Both labels of each row
[-4.70 -1.05  0.15 -0.46  2.24  0.17 -1.91  0.57  1.10  1.59  1.55 -0.01
 -1.33 -0.31 -0.15  2.52] : S & F
[-2.96 -0.13  0.07 -3.22  0.70 -0.36  0.09  1.49  1.53  0.39  1.99  0.99
  0.71 -0.26  0.50  2.73] : H & F
[-3.90 -0.64  0.06  0.21 -0.05  0.02  0.47  0.12  1.72 -0.18  1.86  0.61
 -1.16 -0.16 -0.18  0.19] : A & M
[-5.86 -0.66 -0.58  1.44  0.29  0.43  2.41  0.29  1.25 -0.05  1.59  0.21
 -0.03 -0.13 -0.24  0.38] : S & M
[-4.85 -1.30 -0.96 -0.63  0.57  0.40  3.34  1.01  1.65  0.30  2.35  1.54
  0.26 -0.47 -0.68  0.79] : A & M
[-1.36 -0.40  0.24 -1.80  0.70 -0.23 -0.84  0.42  2.40 -0.41  1.89  1.69
 -0.47  0.14 -0.45  1.34] : Z & F
[-4.68 -1.06 -0.69  1.27  0.01 -0.07  1.82  0.38  1.85  0.49  0.29  0.51
 -0.77  0.09  0.08  0.88] : S & M
[-4.33 -0.78 -0.96  1.59  0.17  0.00  3.20  0.47  0.54  1.15  0.85 -0.58
 -0.52  0.04 -0.21  0.32] : S & M
[-2.30 -1.45  0.36  0.41  1.25  0.61  1.18  0.04  2.61  0.29  1.68  0.13
 -0.72  0.21 -0.21  1.07] : A & M
[-3.08 -1.01 -0.38  1.44  0.68 -0.12  2.31  0.50  3.10 -0.22  1.42  0.53
 -0.51 -0.45 -0.18 -0.65] : D & M
[-2.76 -0.94 -0.06 -1.18 -0.96 -0.03  3.09  0.27  3.57 -0.72  2.13  0.93
  0.25  0.70  0.08  0.19] : D & M
[-6.09 -1.45 -6.84  0.75  0.54 -0.32  2.69  0.52  2.20  0.84  0.87  0.40
 -0.17 -0.10 -0.19  1.37] : S & M
[-3.64 -1.27 -0.36 -0.55  0.97  0.31  2.13  0.58  2.24  0.99  1.71  0.05
 -0.69  0.27 -0.03  0.78] : S & M
[-1.26  0.24  0.28 -0.91  1.57  0.33 -1.25  0.99  3.62  2.01 -0.02 -0.02
 -0.63 -0.33 -0.17  0.85] : H & F
[-1.92 -1.58 -0.25 -0.96  0.07 -0.07 -0.59  0.78  2.79  0.37  0.81  0.46
 -0.44  0.38 -0.19  1.12] : Z & F
[-2.10  0.00 -0.18 -0.84 -2.21  0.04  2.03 -0.84  1.40 -1.26  1.72  0.71
 -1.17 -0.11 -0.31 -1.09] : D & M
[-5.60 -0.25 -0.66  0.46 -0.39 -0.19  2.72  0.97  1.72 -0.01  1.50  1.58
  0.16 -0.84  0.29  1.39] : A & M
[-0.75  0.31 -0.11 -3.63  0.40 -0.14  1.37  1.46  2.94  0.11  1.70  0.60
 -0.22  0.14 -0.03  0.09] : Z & F
[-2.08 -0.23 -0.09 -3.07  1.34 -0.35  1.30  1.06  3.28  0.87  0.79  0.38
  0.33 -1.08  0.13  0.96] : Z & F
[-4.72 -2.25 -0.56  2.15  0.41  0.82  2.46  0.15  1.25 -0.03  1.07 -0.19
 -0.20 -0.14 -0.28  1.06] : S & M
[-3.78 -1.53 -0.67  2.51  1.00  0.05  2.28  0.44  2.06  0.97  1.04  0.50
  0.78 -0.44  0.53  2.33] : A & M
[-0.90 -0.69 -0.04 -2.41  2.04  0.39  0.94  0.50  3.52  1.10  2.38  0.09
  0.21  0.56  0.13  1.03] : D & F
[-2.79 -0.97 -0.44  0.38 -1.08 -0.18  1.80  0.12  1.17 -1.36  2.18  1.07
 -0.27  0.73 -0.40  1.31] : D & T
[-5.48 -0.85 -0.17 -1.83  1.72  0.32  1.99  0.78  3.77  1.18  2.60  0.57
 -0.84 -0.03 -0.49  0.35] : D & F
[-5.75 -0.95 -0.17  3.25  1.27  0.48  2.46 -0.12  1.68  0.65  1.34  0.20
 -0.79 -0.23 -0.19 -1.31] : S & M
[-2.81 -1.04  0.14  0.12  1.03  0.02  2.37  0.45  1.89  0.17  2.66  0.43
  0.10 -0.04 -0.05  0.69] : A & M
[-3.08 -0.85 -0.24  1.74  0.79 -0.43  2.00  0.03  1.41  0.66  0.69 -0.39
  0.33  0.30 -0.02 -0.31] : S & M
[-3.70 -0.45 -0.32 -2.59  0.15  1.08  2.63  0.48  1.86 -0.02  1.53  0.45
  0.03  0.21 -0.11  1.23] : D & M
[-0.55  0.05  0.35 -3.68  0.84  0.05  0.34  1.48  1.60  0.39  0.96  1.13
  1.23 -0.16 -0.03  2.01] : Z & F
[-4.05 -1.03 -0.08  2.35  0.95  0.22  1.68  0.19  2.20  0.73  1.09 -0.15
 -0.94  0.07 -0.06  0.69] : S & M
[-3.62 -0.96 -0.14  0.85  1.09  0.12  1.42  0.45  1.78  0.48  1.16 -0.06
 -0.26  0.28 -0.17 -0.29] : A & M
[-4.01 -1.42 -0.25 -0.79  0.37 -0.21  3.68  1.07  2.55 -0.39  1.71  1.43
  0.58  0.17  0.18  1.19] : D & M
[-3.86  0.50  0.37 -4.52  1.18  0.39  1.69  0.66  2.06  1.81  2.63 -0.20
 -1.89  0.02  0.00  0.34] : A & F
[-2.15 -0.36 -0.57 -2.31  1.46 -0.40 -0.71  1.30  3.27  1.11 -0.13  0.81
  0.66  0.92  0.01  2.49] : Z & F

Two labels a row
[ 0.08 -0.15 -0.54  0.88 -0.02 -1.13  0.19  0.42 -0.74 -0.31 -0.20 -0.43
  1.71  0.78 -1.36  0.30] : [87] & (64)
[-0.32 -0.94 -1.15 -0.68 -1.10  0.05  0.93  0.21 -2.72 -0.18 -0.88 -0.21
  0.44  1.52 -2.93 -0.10] : [87] & (60)
[-0.22 -0.18  0.48 -1.66  0.19 -0.60  0.45  0.70  2.22 -0.02 -0.38 -0.60
 -0.37 -0.18  0.18  0.30] : [88] & (55)
[-0.64  0.23 -0.20 -0.82  0.69 -0.58  0.89 -0.17  3.94 -0.57 -0.84 -0.68
  2.07 -0.29 -1.74 -0.17] : [88] & (64)
[ 0.08 -0.12 -0.48  0.75 -0.07 -1.32  0.28  0.40 -0.80 -0.19 -0.22 -0.40
  1.42  0.40 -1.56  0.38] : [87] & (64)
